In the rows, zero is written as 128.
Facts:
{basu} Σ klubrus
{basu fligra grestaskem} Σ plakom
{basu gratera} Σ saklus
{bebrol} Σ stoflar
{bebrol} Σ trobam
{bragik} Σ noki
{bratres nibezel} Σ gritra
{bratres diflok} Σ dodiflos
{bratres} Σ stivo
{bufluklur} Σ babra
{buflustem} Σ lasa
{buflustem nuril truban vode} Σ puga
{diflok} Σ pluplok
{drizor tetril} Σ deru
{drizor} Σ lonu
{drizor sasku} Σ muroza
{dukir pelo} Σ vutril
{fizibrek sebrel} Σ grakli
{fligra vode} Σ nuskero
{fligra fopluk skiklas} Σ fumel
{fligra klemun} Σ tupudro
{flobrer sasku truban} Σ moga
{flobrer} Σ samin
{flobrer mulek} Σ traflo
{fopluk} Σ stagan
{fopluk kudruplar} Σ vitrazek
{gokluflon} Σ keklima
{grastoder} Σ lutril
{gratera pigoren} Σ kefun
{gratera} Σ vadar
{grestaskem statrol} Σ sesar
{keklu mistafel} Σ taska
{klemun pelupen} Σ truvu
{kleto} Σ mafo
{kliklak tuvon} Σ bova
{kliske klofur} Σ pletros
{kliske} Σ kudor
{klofur kloklar} Σ ganuk
{kloklar mulek} Σ flozas
{kloklar} Σ bidipluk
{kudruplar voflil} Σ mani
{kudruplar virim} Σ nizam
{lazel} Σ leno
{leklon} Σ plalem
{leklon tetril} Σ plirom
{leklon} Σ kagrem
{lozam purur} Σ melora
{lozam} Σ kiplalor
{lozam} Σ raflel
{mistafel skuplan} Σ dofo
{pigoren} Σ miredrer
{pigoren tibu} Σ begrun
{plelemun} Σ buki
{plelemun} Σ grupus
{purur} Σ veklok
{sebrel zisan} Σ didom
{sebrel} Σ stese
{skuplan} Σ zefor
{stobu tuvon} Σ trupa
{stobu} Σ klepur
{tetril} Σ pepo
{tetril} Σ bilun
{truklunos} Σ timin
{tufi} Σ plavo
{tuvon} Σ kabe
{virim} Σ vusur
{virim vode} Σ tronen
{vore} Σ goskogren
{zisan} Σ lala
{zunuk} Σ flapen
{zunuk} Σ sosto
ρ zavas <- babra dodiflos fumel fuskude
ρ kabe <- basu nizam truban veklok zabran
ρ muroza <- bazo klubrus moga
ρ lize <- bebrol grupus leno stese trobam vadar
ρ raflel <- begrun
ρ stesuko <- bova kloplor kudor
ρ goskogren <- bragik skotrak stuflon
ρ tovutri <- bratres breflu kliklak lala muroza noki saklus
ρ flobrer <- bufluklur fladi fligra gratera zunubi
ρ tufi <- buflustem flapen flatrim flunum kefun klepur taflak tuvon
ρ troflan <- buki ganuk lonu
ρ traflo <- deru flobrer grestaskem stesuko
ρ vapludar <- didom plalem plelemun sesar vore
ρ skuplan <- diflok goskogren pelo stagan stivo zavas zefor
ρ bilun <- dofo plavo tupudro
ρ zunuk <- dolu stobu vapludar
ρ zabran <- dretrusu klofur mafo mistafel
ρ vusur <- drizor taska voflil
ρ plavo <- droplol laflir lutril
ρ truban <- dukir gurinun samin
ρ bidipluk <- fedor sasku virim zisan
ρ timin <- fizibrek keklu lozam skiklas
ρ stobu <- flozas melora stoflar
ρ grastoder <- fopluk pluplok
ρ plirom <- gipur leklon mani
ρ buki <- gokluflon pepo
ρ keklima <- grastoder lize timin
ρ grakli <- gritra kagrem
ρ grestaskem <- kiplalor kudruplar lasa
ρ pori <- klabras kleto kloklar
ρ kleto <- klemun
ρ saklus <- kliske puga
ρ nizam <- lazel nuskero plirom
ρ plakom <- miredrer nuril
ρ nuskero <- mulek
ρ gritra <- nibezel plakom
ρ flunum <- pelupen sosto
ρ taflak <- pigoren
ρ taska <- pletros purur statrol tetril tibu
ρ nibezel <- sebrel
ρ dolu <- tronen
ρ lala <- truklunos vode
ρ klatro <- trupa tufi
ρ fedor <- truvu
ρ gurinun <- vitrazek
ρ breflu <- vutril

Known rows:
nibezel: [135 120 126 121 142 147 157 104 101 134 136 124 118 111 143 131 106 137
 203 105 133 119 147  84 150 129 115 141 142 133 139 153 168 127 135 119
 125 168]
gokluflon: [ 88 149 147 156 128 168 134 108 207 146 129  92 110 151 142 155 104 134
 250  92 156 125 108 101  92 149 134 125 155 130 133  94 174 131 137 163
 118 201]
zisan: [118 133 145 130 132 164 123 113 132 125 152 126 116 121 150 149 120 125
 175 120 135 134 124 127 128 163 146 126 159 148 142 128 147 130 132 150
 108 152]
voflil: [138 129 138 124 131 140 124 118 133 134 132 123 119 115 145 113 129 134
 167 122 123 128 137 122 142 143 135 125 150 163 140 127 138 133 131 125
 118 148]
flobrer: [147 128 130 123 131 137 120 124 107 118 129 121 113 109 165 135 116 148
 164 136 127 135 140 100 149 138 130 137 144 139 133 114 142 141 129 135
 120 155]
bragik: [161 117 151  99 112 101  93 133  78 114 113 147 107 100 148  94 134 125
  94 160 122 139 137 141 139 188 152 112 167 172 156 136 106 135 126 136
 100 100]
truklunos: [173 140 138 139 111  47 166 133 165 143  57 100 120 150 145  52 134 171
 226 117 146  95 140  86 110  95  87 124 124 167 140  60 151 146 137 110
 135 199]
vusur: [133 125 121 124 125 105 138 137 105 115 133 139 138 134 125 145 127 125
  95 140 134 127 124 133 118 118 120 135 111 102 120 131 118 124 123 126
 131 109]
stoflar: [109 143 123 140 126 128 126 135 195 138 158 113 156 151 137 161 137 128
 133 127 122 134 117 151 110 100 135 131 101 115  88 103 106 117 121 114
 142 125]
nizam: [132 122 116 127 130  97 139 133  97 122 128 151 135 142 134 146 129 128
  79 138 128 127 111 154 134 122 120 132 111  95 123 138 118 126 132 132
 132 125]
taska: [115 119 115 133 131 139 127 130  91 121 116 132 121 127  95 139 109 113
  92 129 134 134 130 108 120 132 128 125 116  73 129 157 129 123 126 151
 136 105]
fedor: [136 125 127 125 125 117 134 127 108 124 124 129 127 125 141 136 118 135
 138 130 130 127 133 120 129 127 129 131 125 114 127 125 129 126 126 133
 127 137]
traflo: [132 127 116 127 128 116 126 141 109 109 134 136 132 131 129 150 126 129
  91 146 133 133 123 124 123 118 116 141 112 103 118 124 121 131 123 128
 133 107]
kagrem: [132 125 120 124 124 103 139 138 103 114 132 141 139 135 124 147 126 125
  92 141 134 127 123 135 116 117 119 136 109  99 118 132 118 123 122 126
 132 107]
stese: [ 92 139 137 143 129 151 122 133 125 114 151 142 132 138 111 160 132 107
 101 128 138 132 108 158 100 139 128 135 125 108 127 136 125 117 121 138
 117 104]
fladi: [125 133 126 131 133 144 113 131 144 124 133 123 122 126 128 127 131 130
 127 132 127 135 127 118 133 131 125 132 134 140 126 122 132 137 129 126
 130 123]
bova: [126 125 109 132 128 130  92 147 134 132 108 119 131 123 100 107 137 124
  60 145 107 143 139 128 142 109 133 120 105 109 109 130  94 131 122 122
 151  84]
taflak: [134 115 128 111 119 133 141 127 109 123 116 126 133 117 132 143 117 134
 113 125 128 119 128 131 131 111 143 133 126 121 136 115 137 129 124 140
 128 133]

Rows:
No name comes twice in this set of rows, the named rows included.
[110 159 145 147 109 107 107 150 193 130 156 119 162 152 172 168 151 139
 118 146 115 136 106 204  97 104 153 130 101 125  84  56  75 114 109 120
 124 128] : leno
[ 73 151 137 165 122 140 146 129 167 128 122 112 127 165 118 180 102 124
 183 105 162 122  97 124  66 121 118 138 114  67 116  97 152 117 124 160
 127 166] : keklima
[167 116 113  90 129  60 162 133 116 127 169 148 170 124 158 134 146 140
 114 142 115 116 143 139 150  83 103 155  99 150  93 148 105 111 121  45
 142 104] : goskogren
[172 125 128 102 141 112 150 114 136 139 170 134 151 105 178 105 156 151
 176 125 103 117 157 133 179 100 115 146 133 208 119 135 128 126 130  55
 128 145] : vore

The same elements again, as new rows of numbers:
Known rows:
tuvon: [143 191 113 207 144  87  73 183 127  80  80 138 167 121 162 106 149 143
 178  89  97 137 134  30 206 162]
miredrer: [ 69 147 154 169  90 108 100 134 133 102 128 176 178  90 158 141 170 144
 151 116 142 139 123  91 190 129]
sesar: [ 83 149 149 164 101 117 131 120 127  99 138 146 170 100 141 147 152 151
 165  97 141 153 151  71 160 153]
muroza: [ 96 166 100 185 100 144 134 124 137 151 131 140 118 120 128 117 137 126
 147 110 107 142 160  71 151 121]
kloklar: [ 78 131  88 186 126  93 128 188 146 121 111 188 150 100 187  71 136 163
 191  88  95 121 151  92 218 118]
samin: [ 84 166  83 170 123 123 146 116 119 128 134 157 125 114 159  75 125 114
 163  92 144 128 188  80 177 142]
kefun: [ 55 168 144 178  81 119  68 134 127  97 116 162 191  72 138 143 168 151
 169 124 160 124 128  85 178 148]
gratera: [ 80 140 139 166 122  94 109 149 135 107 111 154 181  88 189 168 200 144
 181  66 126 156 144  61 211 119]
leklon: [109 193 109 169  67 111 117 143 105 144  63 158 140 131 209 122 146 113
 153  84  74 144 120  78 196  92]
plelemun: [115 154 126 167 120  99 120 178 132 109  91 173 167 113 189 113 144 159
 152  96 105 132 121  67 193 118]
stesuko: [121 152 130 157 112 117 122 156 140 118 101 162 152 105 167 114 143 170
 142 110 123 133 135  82 181 129]
lozam: [121 160 143 175 129 103 125 182 140 127  96 168 172 110 204 107 141 171
 142  86 102 133 113  63 200 119]
troflan: [118 160 127 168 125 119 127 155 141 114 106 146 159 123 162 128 142 148
 153  95 125 133 156  71 176 139]
kliske: [ 88 133 108 182 128  93 128 186 145 113 108 183 158 109 182  85 139 167
 179  94 102 123 146  93 211 122]
lutril: [106 158 138 174 121 119 131 149 140 106 117 150 165 136 149 127 135 142
 148 105 128 133 151  73 165 145]
nuskero: [ 98 172 137 137  56 116 148 100  89 104 113 143 147  73 162 102 120 165
 172  91 131 153 154  94 156 157]
pigoren: [ 69 168 122 178 105 100  66 171 119 108  82 165 195  65 185 145 183 151
 189  92 135 127 119  66 209 121]
plakom: [ 83 147 152 146  78 120 125 110 113  99 137 158 162  62 140 135 152 174
 157 110 147 153 136  82 158 151]

Rows:
No name comes twice in this set of rows, the named rows included.
[ 88 177  83 179 106 106 113 177  94 119  92 148 161  70 166  95 129 176
 194  81  99 129 127  46 163 126] : buflustem

Now the same elements, written a new way:
Known rows:
gokluflon: [125 120 126 106 122 118 120 109 131 117 138 142 117 118 122 127 127 119
 127 133 119 135 116 127 130 120 132 125 124 134 125 139 127 124 121]
fladi: [128 128 122 113 123 115 137 128 146 130 117 118 116 131 127 122 134 117
 128 148 123 117 121 131 125 120 109 135  97 138 110 158 123 127 130]
fopluk: [125 104 119 112 121 106 118 143 125 127 120 123 115 119 136 122 147 150
 125 144 153 104 198 136 122 136 181 122 131 137 185 113 121 145 130]
vitrazek: [113 109 121 173 120 102 112 169 113 167 120 114 116 119 144 120 133 146
 124 112 117 132 167 125 121 120 107 124 164 119 116 131 119 124 144]
grastoder: [130 110 119 109 113 103 125  97 121 119 126 140 120 121 121 128 118 120
 127 127 121 116 149 129 123 118 144 123 110 136 149 124 139 151 119]
trupa: [132 105 157 116 122 147 113 237 121 163 169 110 125 159 123 121 118 148
 126 116 117 193 118 126 128 116 107 123 164 125 123 137 147 121 115]
stagan: [127 124 121 152 127 100 115 163 113 126 117 111 118 122 153 121 131 148
 127 130 127  97 178 126 121 119 112 123 138 122 115 113 123 121 120]
flozas: [120 204 142 154 118 174 209 103 113 165 154 110 117 121 123 141 121 131
 132 111 122  96 121 126 152 120 142 162 117 122 139 111 124 122 119]
lala: [128 163 121 112 117 111 112  92 118 118 133 112 147 115 123 125 120 117
 127 111 152 156 138 124 128 127  98 120 133 141 110 127 127 129 143]
kefun: [119 107 121 106 158 191 112 159 118 117 111 110 118 167 121 138 128 142
 129 115 116 200 117 127 125 125 135 145  95 121 118 107 130 117 121]
klepur: [130 108 148 104 147 137 110 227 122 142 164 115 163 178 122 122 118 140
 126 112 114 168 118 127 125 114 109 126 180 125 128 111 162 123 116]
flapen: [123 112 138 108 141 132 114 190 126 132 115 113 158 137 126 139 120 120
 125 109 127 186 119 127 131 119 116 142  96 132 127 115 126 117 121]
flunum: [127 108 124 108 166 129 111 151 118 113 116 126 171 146 129 145 118 119
 127 112 151 128 114 124 124 121 114 133 125 128 124 113 135 122 118]
plelemun: [116 139 135 107 118 128 118 105 147 117 177 137 110 121 123 130 126 122
 129 114 147  94 116 136 131 124 179 125 153 143 137 148 125 117 126]
voflil: [124 116 120 110 125 103 115 162 119 143 126 122 118 117 144 120 138 144
 125 138 158 100 152 127 125 125 134 125 162 128 143 121 120 123 135]
dolu: [123 136 129 113 120 109 116  96 118 114 149 115 118 133 124 125 119 119
 129 111 133  96 117 127 126 119 139 125 152 126 118 135 128 120 121]
stobu: [131 106 140 108 120 128 115 131 122 118 225 139 114 163 120 123 118 137
 131 121 121  96 116 141 128 117 153 121 231 134 134 165 159 139 115]
bidipluk: [127 177 125 129 130 159 199 100 115 154 125 115 135 118 123 143 116 120
 134 111 119  97 123 126 145 118 114 135 114 120 125 108 145 146 120]

Rows:
No name comes twice in this set of rows, the named rows included.
[134 102 147 137 115 108 109 157 113 145 171 117 126 154 122 121 115 133
 127 115 105 157 116 128 123 119 109 124 203 121 114 164 147 145 115] : kabe
[122 110 118 156 119 136 111 106 109 113 116 107 114 160 137 120 125 150
 129 115 125  97 165 125 124 121 117 127  94 122 112 108 129 120 123] : plakom
[167 159 123 194 131 182 151 101 114 121 113 112 202 133 123 122 130 132
 126 130 123  87 117 122 126 168 108 128 169 124 118 111 135 140 136] : muroza
[132 103 138 102 172 166 117 243 163 147 199 150 125 160 125 126 118 151
 127 127 117 175 115 141 127 117 127 124 193 143 166 136 155 125 117] : tuvon
[122 148 119 156 127 142 156 163 116 165 113 111 114 141 142 121 144 139
 125 141 119  93 119 127 127 119 106 155 114 122 119 114 122 134 147] : lasa
[130 128 121 105 132 120 135 123 160 126 117 140 119 125 125 123 134 117
 126 156 125 111 115 138 127 117 110 128  99 142 116 170 125 131 132] : bufluklur
[179 146 123 215 120 171 140 138 170 121 114 111 174 137 129 121 158 130
 126 147 122  95 110 126 138 128 108 180 115 126 118 132 122 123 148] : deru
[123 125 122 183 121 136 160 106 114 154 118 129 170 118 128 145 118 127
 126 112 115  91 125 125 135 125 113 148 167 118 137 112 123 151 140] : samin
[124 109 117 135 140 137 134 102 117 135 128 166 131 119 139 140 130 137
 125 131 120  87 138 128 124 143 154 126 204 121 166 115 126 166 155] : truban
[129 141 118 133 142 140 136 141 119 135 132 120 115 119 145 124 142 149
 126 142 148  89 145 127 121 132 155 123 162 124 166 113 121 132 140] : nuril
[123 163 122 126 118  96 112  94 120 120 142 114 146 115 128 130 122 118
 127 110 133 128 169 123 134 119 104 124 107 145 110 120 133 122 135] : grakli
[128 108 118 105 162 188 114 102 171 112 112 133 105 154 122 125 148 137
 146 167 115 103 120 158 124 134 142 125  92 124 112 111 126 126 155] : gratera

The same elements again, as new rows of numbers:
Known rows:
zavas: [124 125 131 156 164 132 125 112 117 139 125 122 126 117 129 108 122  87
 117 123 108 120 128  97 135 137 137 111 110 137 114]
fumel: [130 123  89 148 182  86 122  87 144 126 121 109 119 166 117 124 118 119
 112 127 123 131 102 115 127 121 136 117 121 144 125]
klabras: [129 128 127 134 131 126 133 133 123 132 127 127 133 125 131 128 129 128
 125 130 133 129 130 119 132 126 125 127 122 126 127]
statrol: [125 117 117 139 123 131 135 131  99 122 120 145 127 152 107 134 133 125
 128 131 132 132 116 134 123 126 119 132 134 128 124]
taska: [141 140 125 130 138 126 140 113 148 135 128 112 142 117 134 129 121 141
 121 125 118 126 137  94 129 123 128 129 126 138 136]
muroza: [133 150 122 123 151 153 102 153 203 126 135 118 155 123 125 136 107 139
 121 104 134 134 127 211 119 123 148 114 142  99 121]
mani: [122 138 109 119 138  79 133 103 161 117 136 113 101 152 115 137 127 145
 122 139 145 152 127 118 138 138 139 116 136 151 146]
vode: [110 120 119 112 147 132 126 125 122 116 132 147 126 148  94 141 104 107
 132 150 148 144 101 244 143 151 125 121 136 105 118]
stivo: [148 140 123 140 175  83 135 132  99 131 134 112 123 114 113 139 139 132
 107 122 119 125 145  85 111 147 124 110  91 102 112]
flozas: [124 125 128 146  99 136 116 112 176 108 143 105 136 138 161 101 147 192
 145 114 117 140 126 167  99 149 118 135  96 110 137]
bragik: [121 120 130 161 141 128 131 138  97 137 125 132 129 120 125 113 134  90
 120 135 126 129 127 107 135 144 127 122 113 132 112]
sosto: [140 129 113 116 143 118 128 155 117 146 142 119 137 113 163 136 150 142
 135 124 129 133 122 101 125 111 120 109 128 139 141]
basu: [117 109 116 146 106 134 139 121  73 115 122 162 112 169  86 138 145 107
 138 124 133 134 124 117 115 133 128 115 155 131 130]
klepur: [128 155 125 109 113 130 128 155 120 155 155 113 134  99 168 120 120 140
 136 142 106 124 109  93 126 105 126  99 166 171 138]
plalem: [141 143 103 156 108 143 117 211 161 130 129 129 135 131 137 138 110 183
 115 117 124 124 145 155 138 110 131 153 111 124 132]
flobrer: [106 118 159 106 102 149  82  99 124 150 149 147 109 126 129  97 130 122
 146 127 140 126 119 216 116 127 130 156 120  88 111]
ganuk: [125 123 143 133 117 129 113  89 167 110 137 103 143 128 161 103 154 163
 142 114 123 138 124 137  93 144 124 117 117 111 128]
gurinun: [123 139 139 124 117 127 135 110 125 130 133 130 111 124 123 126 133 120
 135 125 123 131 144 114 127 140 142 115 141 138 139]

Rows:
No name comes twice in this set of rows, the named rows included.
[122 134 114 105 156 108 124  89 157 126 132 118 111 146 123 134 106 133
 124 139 120 124 113 170 141 128 135 128 124 129 136] : vusur
[139 133 119 145 117 127 136 140 143 125 126 119 133 127 133 127 127 178
 123 129 121 131 135 126 129 128 118 147 110 136 140] : stoflar
[123 126 121 151 107 160 101 247 116 139 127 158 124 119 125 131 110 103
 117 125 148 127 140 187 150 123 141 139 125 105 105] : tetril
[132 124 140 141 118 126 120  98 163 110 137 105 147 126 155 102 155 168
 141 118 129 143 122 125  95 145 120 123 110 118 128] : pletros
[124 127 133 135 105 156 145 138 106 132 132 144 125 120 120 125 114 141
 135 141 112 118 139 162 142 141 119 146 114 124 135] : zunuk
[128 144 119 130 127 147  95 164 170 137 131 127 124 122 144 131 106 132
 122 108 121 113 136 164 125 112 150 130 126 112 121] : lonu
[132 133 126 111 134 139 132 133 115 145 140 128 127 112 143 135 134 118
 138 124 115 122 126 127 129 121 126 111 130 132 137] : klatro
[122 129 104 128 182 103 128  75 135 135 122 117 114 153 118 123 108 102
 116 132 110 119 109 132 137 130 138 120 119 141 126] : stagan
[130 133 146 115 124 127 117  90 124 156 130 133 122 118 120 117 129 128
 128 128 130 116 129 116 124 109 129 159 130 124 127] : stesuko
[111 106 123 103 132 110 133 125  94  97 113 144 102 155 118 149 107  94
 126 157 136 121 111 166 147 130 120 137 128 129 123] : fopluk

